Below are the code and all the weights of a small trained network. Each question names an input and a target symbol and asks about switching units off, where a switched-off unit gives its printed mean instead of its output.

import numpy as np


def w(rows, s, z=0):
    codes = np.array(rows[::2]) - 128.0
    scale = np.full(codes.shape[1], s)
    scale[-1] = z or s
    return codes * scale


def f(y):
    return np.maximum(y, 0)


def softmax(a):
    e = np.exp(a - a.max(-1, keepdims=True))
    return e / e.sum(-1, keepdims=True)


def log_softmax(a):
    a = a - a.max(-1, keepdims=True)
    return a - np.log(np.exp(a).sum(-1, keepdims=True))


def net(x, mask):
    ids = ['ΓΔΞαβζλμτφψω'.index(c) for c in x.split()]
    T = len(ids)
    res = E[ids] + P[:T]
    r = res
    for j in range(2):
        rows = slice(2 * j, 2 * j + 2)
        q, k, v = (r @ M[0][rows].T for M in (Q, K, V))
        z = softmax(np.where(np.tri(T) > 0, q @ k.T / 2**0.5, -1e9)) @ v
        o = O[0][rows]
        res = res + np.where(mask[j], z, o[:, -1]) @ o[:, :-1]
    y = f(res @ A[0][:, :-1].T + A[0][:, -1])
    res = res + np.where(mask[2:10], y, B[0][:, -1]) @ B[0][:, :-1]
    return log_softmax(res[-1] @ U[:, :-1].T + U[:, -1])


Q, K, V, O, A, B = {}, {}, {}, {}, {}, {}
E = w([
[68,137,53,25],'Γ',
[44,94,145,216],'Δ',
[174,2,66,82],'Ξ',
[75,125,78,96],'α',
[60,107,76,74],'β',
[80,105,108,182],'ζ',
[102,208,249,142],'λ',
[203,39,74,208],'μ',
[132,134,46,152],'τ',
[128,143,43,174],'φ',
[135,114,39,216],'ψ',
[57,149,71,90],'ω',
],0.012)
P = w([
[224,254,227,51],'0',
[40,78,83,161],'1',
[52,100,64,161],'2',
[73,72,75,150],'3',
[88,42,85,112],'4',
[106,60,73,125],'5',
[131,71,53,132],'6',
[141,69,51,132],'7',
[157,61,45,123],'8',
[168,75,35,128],'9',
[167,64,32,141],'10',
[172,60,34,132],'11',
[169,58,31,122],'12',
[182,62,32,122],'13',
],0.0066)
Q[0] = w([
[66,98,78,161],'h1',
[110,81,124,104],'h1',
[102,50,56,113],'h2',
[63,63,1,166],'h2',
],0.011)
K[0] = w([
[205,159,218,114],'h1',
[171,99,143,117],'h1',
[160,179,221,99],'h2',
[179,191,255,97],'h2',
],0.0076)
V[0] = w([
[82,108,87,132],'h1',
[54,120,183,108],'h1',
[90,205,117,1],'h2',
[171,46,37,17],'h2',
],0.012)
O[0] = w([
[137,173,216,165,137],'h1',
[64,97,148,66,4],'h1',
[179,102,248,152,136],'h2',
[177,124,128,47,4],'h2',
],0.013,0.0048)
A[0] = w([
[157,110,140,109,117],'n1',
[212,78,37,131,223],'n2',
[199,24,164,144,249],'n3',
[91,40,127,192,254],'n4',
[155,139,7,94,119],'n5',
[159,114,73,180,117],'n6',
[62,106,69,164,138],'n7',
[113,254,165,162,201],'n8',
],0.0092,0.0038)
B[0] = w([
[154,80,198,83,140],'n1',
[169,117,86,83,246],'n2',
[147,180,175,130,220],'n3',
[74,232,91,73,248],'n4',
[72,41,187,174,208],'n5',
[107,121,70,121,216],'n6',
[96,59,173,78,207],'n7',
[1,149,107,15,146],'n8',
],0.0074,0.016)
U = w([
[63,181,116,38,192],'Γ',
[118,147,105,155,201],'Δ',
[196,231,85,81,255],'Ξ',
[230,221,32,198,159],'α',
[140,2,23,110,90],'β',
[158,113,216,161,97],'ζ',
[159,65,91,154,47],'λ',
[171,75,189,166,116],'μ',
[173,62,238,147,62],'τ',
[85,128,200,181,56],'φ',
[166,61,207,157,70],'ψ',
[228,61,114,48,175],'ω',
],0.0059,0.0046)

Each question gives the input, a string of symbols that net reads in full, and the target symbol t.
The units are the heads (2 rows each of Q, K, V and O) and the neurons (one row each of A and B). Each row of codes is followed by its name. A weight is (code - 128) times the scale printed after its matrix; where a second scale follows, it is the last column's (O, A, B and U).
mask holds one flag per unit, heads first, then neurons. A switched-off unit (its flag False) gives its mean, the last column of its rows in O or B, instead of its output. The means were averaged over made-up inputs and are rounded, as every weight is.
A unit's drop is (log p(t) with every unit on - log p(t) with that unit switched off) / (log p(t) with every unit on - log p(t) with every unit switched off).
The circuit of an input: a set's keep is (log p(t) with only the set's units on - log p(t) with every unit switched off) / (log p(t) with every unit on - log p(t) with every unit switched off). Starting from all 10 units, units are removed one at a time, each time the one whose removal leaves the highest keep (on an exact tie, the one counted first), for as long as the keep stays at least 0.8.
units of the circuit, in order: the units of the circuit, biggest drop first
top k neurons: the k neurons with the biggest drops, biggest first
heads that matter: for each layer, one digit per head in row order, 1 if its drop is at least 0.15 and else 0, layers parted by /
drop when u is switched off: that unit's drop, to one decimal
input μ λ τ ζ Ξ μ Ξ ζ μ Δ τ μ ψ, target Γ: units of the circuit, in order => [h2 n4 n8 n7]
input Ξ Γ Ξ μ Γ Δ Γ τ α μ Γ Δ, target ω: units of the circuit, in order => [h2]
input Ξ λ μ, target Γ: units of the circuit, in order => [n4 h2 h1]
input τ μ Ξ Ξ μ μ λ μ Ξ μ Ξ ψ Ξ, target α: heads that matter => 11
input μ Ξ τ, target β: heads that matter => 01
input μ μ λ λ, target β: units of the circuit, in order => [h2 n4 n5]
input Ξ φ μ μ τ ζ μ μ μ Γ ω ψ, target ω: heads that matter => 01
input μ μ μ φ Ξ ω, target β: units of the circuit, in order => [h2 n4 n5]
input Γ μ τ μ μ ζ ω Γ, target τ: heads that matter => 01
input Γ μ τ μ Ξ τ, target τ: heads that matter => 01
input μ Γ φ μ μ μ Δ α Ξ Ξ ψ α, target β: heads that matter => 01
input Δ μ μ Ξ τ ω λ ω φ, target Γ: units of the circuit, in order => [h2 n8 h1 n4]
input Δ μ τ Ξ μ φ, target Γ: heads that matter => 11
input Γ Γ μ Δ ζ Ξ ψ τ Δ, target τ: units of the circuit, in order => [h2]
input φ μ ω τ φ ω λ μ μ μ λ μ, target α: units of the circuit, in order => [n5 h2 n8 n4]
input μ ω τ μ Γ ζ Ξ μ μ μ μ φ, target β: units of the circuit, in order => [h2 n5 n4]
input Ξ τ ω, target ω: units of the circuit, in order => [h2 n4]
input μ λ μ τ β α λ λ μ Ξ Δ, target Γ: units of the circuit, in order => [n4 h2 n8]
input ψ μ λ Ξ μ μ μ φ μ Ξ τ Ξ ζ Ξ, target α: units of the circuit, in order => [h1 n5 h2]
input Δ Γ λ τ Ξ, target Γ: units of the circuit, in order => [n4 h2 h1]
input Δ μ μ ψ, target Γ: top neuron => [n4]
input Δ μ μ Ξ τ Δ, target Γ: top 4 neurons => [n4 n8 n5 n7]
input ω λ λ λ τ λ μ λ μ τ Ξ, target Γ: drop when n8 is switched off => -0.2
input μ Ξ μ Ξ, target β: drop when h2 is switched off => 1.1
input μ Ξ Δ Γ μ β, target β: drop when n3 is switched off => 0.1
